[[4775, 5790, 4757, 4999, 5192, 4644, 5181, 4501, 5410, 3912, 5615, 4418, 3591],
 [5453, 4582, 4870, 4860, 4855, 5433, 5460, 4784, 4898, 5736, 4310, 5619, 4537],
 [6846, 3493, 5971, 5208, 6136, 5477, 3480, 4254, 4257, 6417, 4155, 6470, 4251],
 [5208, 5064, 5274, 6460, 4972, 5997, 4003, 5705, 4650, 5922, 5674, 3168, 3992],
 [3998, 6331, 4867, 5285, 5236, 4800, 4316, 5716, 5658, 4037, 4881, 3291, 3477],
 [6426, 4646, 6961, 5155, 4380, 4289, 3330, 5233, 2529, 6705, 7542, 4192, 7196],
 [5765, 3981, 4916, 4798, 5170, 5397, 5698, 4337, 4991, 5446, 4548, 6639, 5879],
 [6100, 5211, 5522, 4599, 5154, 5496, 4450, 4688, 3960, 6691, 3989, 5265, 4200],
 [5966, 4104, 4528, 4759, 5936, 4231, 5293, 3686, 4990, 5776, 4362, 6581, 5887],
 [6267, 4666, 5518, 5226, 5649, 8948, 5347, 5293, 4426, 6061, 3322, 6604, 5758],
 [5738, 5925, 5453, 5352, 7992, 4372, 3552, 3688, 4921, 3456, 6305, 5570, 8168],
 [5158, 5182, 5748, 4504, 4171, 4871, 4697, 5264, 4343, 5147, 5317, 4725, 4180]]	4537

[[5, 6, 4, 3, 4, 6, 3, 3, 4, 4, 3],
 [3, 2, 4, 7, 5, 5, 4, 5, 4, 4, 5],
 [3, 5, 4, 4, 5, 4, 3, 5, 4, 6, 3],
 [4, 4, 4, 4, 4, 4, 4, 4, 4, 4, 6],
 [4, 2, 4, 5, 4, 7, 5, 4, 4, 3, 1],
 [5, 4, 5, 3, 3, 4, 5, 4, 4, 5, 7],
 [4, 5, 4, 3, 3, 7, 4, 6, 4, 4, 4]]	5

[[111, 155, 197, 108, 122, 103, 110, 175, 159, 124, 166, 103],
 [142, 94, 58, 156, 125, 133, 148, 92, 101, 128, 86, 152],
 [89, 152, 197, 93, 115, 104, 115, 157, 157, 122, 164, 96],
 [151, 98, 57, 152, 133, 147, 142, 87, 89, 131, 76, 154],
 [147, 93, 73, 144, 130, 137, 144, 84, 102, 130, 105, 149],
 [96, 163, 193, 105, 118, 123, 114, 167, 155, 124, 153, 103],
 [106, 147, 180, 109, 125, 102, 116, 158, 147, 128, 150, 114],
 [161, 90, 62, 147, 129, 147, 140, 81, 88, 127, 82, 145]]	152

[[3, 3, 2, 2, 4, 1, 9, 3, 3, 4, 0, 3, 3],
 [3, 5, 3, 3, 4, 3, 2, 6, 3, 4, 2, 3, 1],
 [3, 5, 3, 3, 4, 3, 2, 5, 3, 3, 2, 3, 3],
 [3, 4, 3, 3, 4, 3, 2, 3, 3, 4, 3, 3, 3],
 [3, 5, 3, 3, 4, 3, 7, 6, 3, 4, 2, 4, 3],
 [3, 3, 3, 3, 3, 3, 2, 6, 3, 4, 2, 3, 1],
 [5, 3, 3, 4, 4, 4, 2, 1, 3, 4, 5, 2, 5],
 [3, 5, 3, 3, 4, 3, 8, 6, 3, 4, 2, 4, 4],
 [3, 5, 3, 3, 4, 3, 7, 6, 3, 3, 2, 4, 3],
 [3, 5, 3, 3, 4, 3, 2, 6, 3, 4, 2, 4, 2],
 [3, 5, 3, 3, 4, 3, 3, 6, 3, 4, 2, 4, 2]]	1

[[6, 7, 6, 6, 6, 6, 6, 6, 1],
 [4, 7, 6, 6, 7, 5, 6, 6, 6],
 [5, 5, 5, 6, 6, 7, 6, 5, 5],
 [5, 6, 5, 6, 6, 6, 5, 6, 6],
 [5, 6, 5, 5, 6, 6, 6, 5, 5],
 [6, 5, 6, 5, 6, 5, 5, 6, 6],
 [5, 4, 5, 5, 4, 7, 5, 6, 5]]	6

[[4, 5, 4, 5, 6, 3, 6, 6, 5],
 [6, 7, 5, 4, 7, 6, 7, 3, 4],
 [5, 4, 4, 6, 6, 4, 3, 6, 8],
 [7, 6, 3, 7, 5, 2, 3, 5, 7],
 [3, 6, 7, 7, 7, 3, 4, 3, 3],
 [5, 4, 5, 5, 3, 3, 5, 6, 3],
 [3, 6, 5, 4, 6, 6, 6, 7, 8],
 [3, 6, 2, 7, 3, 7, 3, 6, 6],
 [5, 5, 4, 5, 5, 5, 7, 7, 6],
 [6, 7, 6, 7, 3, 4, 4, 7, 6]]	4
---
329,-84,43,186,-290,-626,-293
107,-137,-13,42,-83,-130,-52
299,-112,19,160,-256,-524,-240
⇒ 329, -240

-194,154,-271,-264,-366,611 ⇒ -194, 611

-244,401,488,207,235,143
465,37,-173,-534,-503,-549
-304,437,643,306,419,272
⇒ -244, 272

245,683,-486,702 ⇒ 245, 702

-80,-16,573,-578,396 ⇒ -80, 396

-106,103,-642,-88,-534,384 ⇒ -106, 384

468,162,344,18,-98,-324,-655 ⇒ 468, -655

256,-675,-55,78,526,186,-413 ⇒ 256, -413

2,-427,-17,-383,-611,-415
185,406,121,501,-238,-379
-111,10,-596,-166,-439,362
⇒ 2, 362

-635,-158,549,-133,-215,160 ⇒ -635, 160
---
318,160,-404,-306
-200,-104,525,210
325,465,-71,-175
⇒ -104

-50,-264,172,111,-90,-709,-8
126,487,63,-416,156,132,-404
⇒ 156

32,619,113,-254,438,615,-9
-103,-412,108,327,-35,-222,-74
-99,87,105,-155,198,29,-354
⇒ -35

8,55,-342,-35,137
-21,-54,697,65,-310
⇒ 697

-306,57,-117,-80,85
-83,-565,280,-230,-74
20,142,-103,49,-227
⇒ 280

-15,-82,539,86,29,102
-157,-10,151,12,-42,-170
-249,200,-142,63,-226,240
⇒ 12

-74,-162,-269,87
241,408,202,-111
553,-617,-654,222
⇒ 408

-80,-4,54,-464,471
60,-2,453,134,-536
⇒ 453
---
[[-1.0  1.4  1.0  1.4 -0.3 -0.9]
 [-1.6  0.4  2.0  0.3 -0.6 -0.5]
 [ 0.7  0.6 -0.4  0.8  2.3  1.0]] Answer: 1.0

[[ 21.4 -11.5   9.6 -12.0]
 [-13.1  11.1  -8.6 -20.1]
 [ -6.8 -18.1  -4.1 -12.9]] Answer: -12.9

[[  0.8  22.8  13.5  -4.4 -17.2   6.1]
 [ 13.4   0.7   0.7  -3.6   8.0  -9.2]
 [  1.4  12.2  -0.8   1.9   4.5   1.4]] Answer: 1.4

[[ -73.806  123.799  115.708  118.913    0.553  230.267  117.055]
 [  97.322   84.097   -0.114  128.156   90.697   90.079    5.749]
 [ -27.360   44.052 -156.164   87.274  -25.764  194.696  -63.886]] Answer: -63.886

[[-158.4 -122.6 -158.8 -106.2   25.5]
 [ 149.8   46.2  101.7   -0.6  -92.6]
 [-183.3 -200.4 -197.5 -104.2   11.5]] Answer: 11.5

[[ -3.1  -7.0  21.6 -13.1  -8.5  -8.9  -1.3]
 [ 19.9  13.6 -20.4  10.3  11.4   9.1   0.2]
 [ 17.8 -13.1  11.5   0.7 -19.0  -5.9  -7.9]] Answer: -7.9

[[ -88.17 -220.76   -7.13   66.84  -49.96  -99.46]
 [ -66.86  -54.99  133.72 -153.54  -82.98  -98.63]
 [ -98.32 -198.26  -28.54 -239.38  -91.24  -99.03]] Answer: -99.03
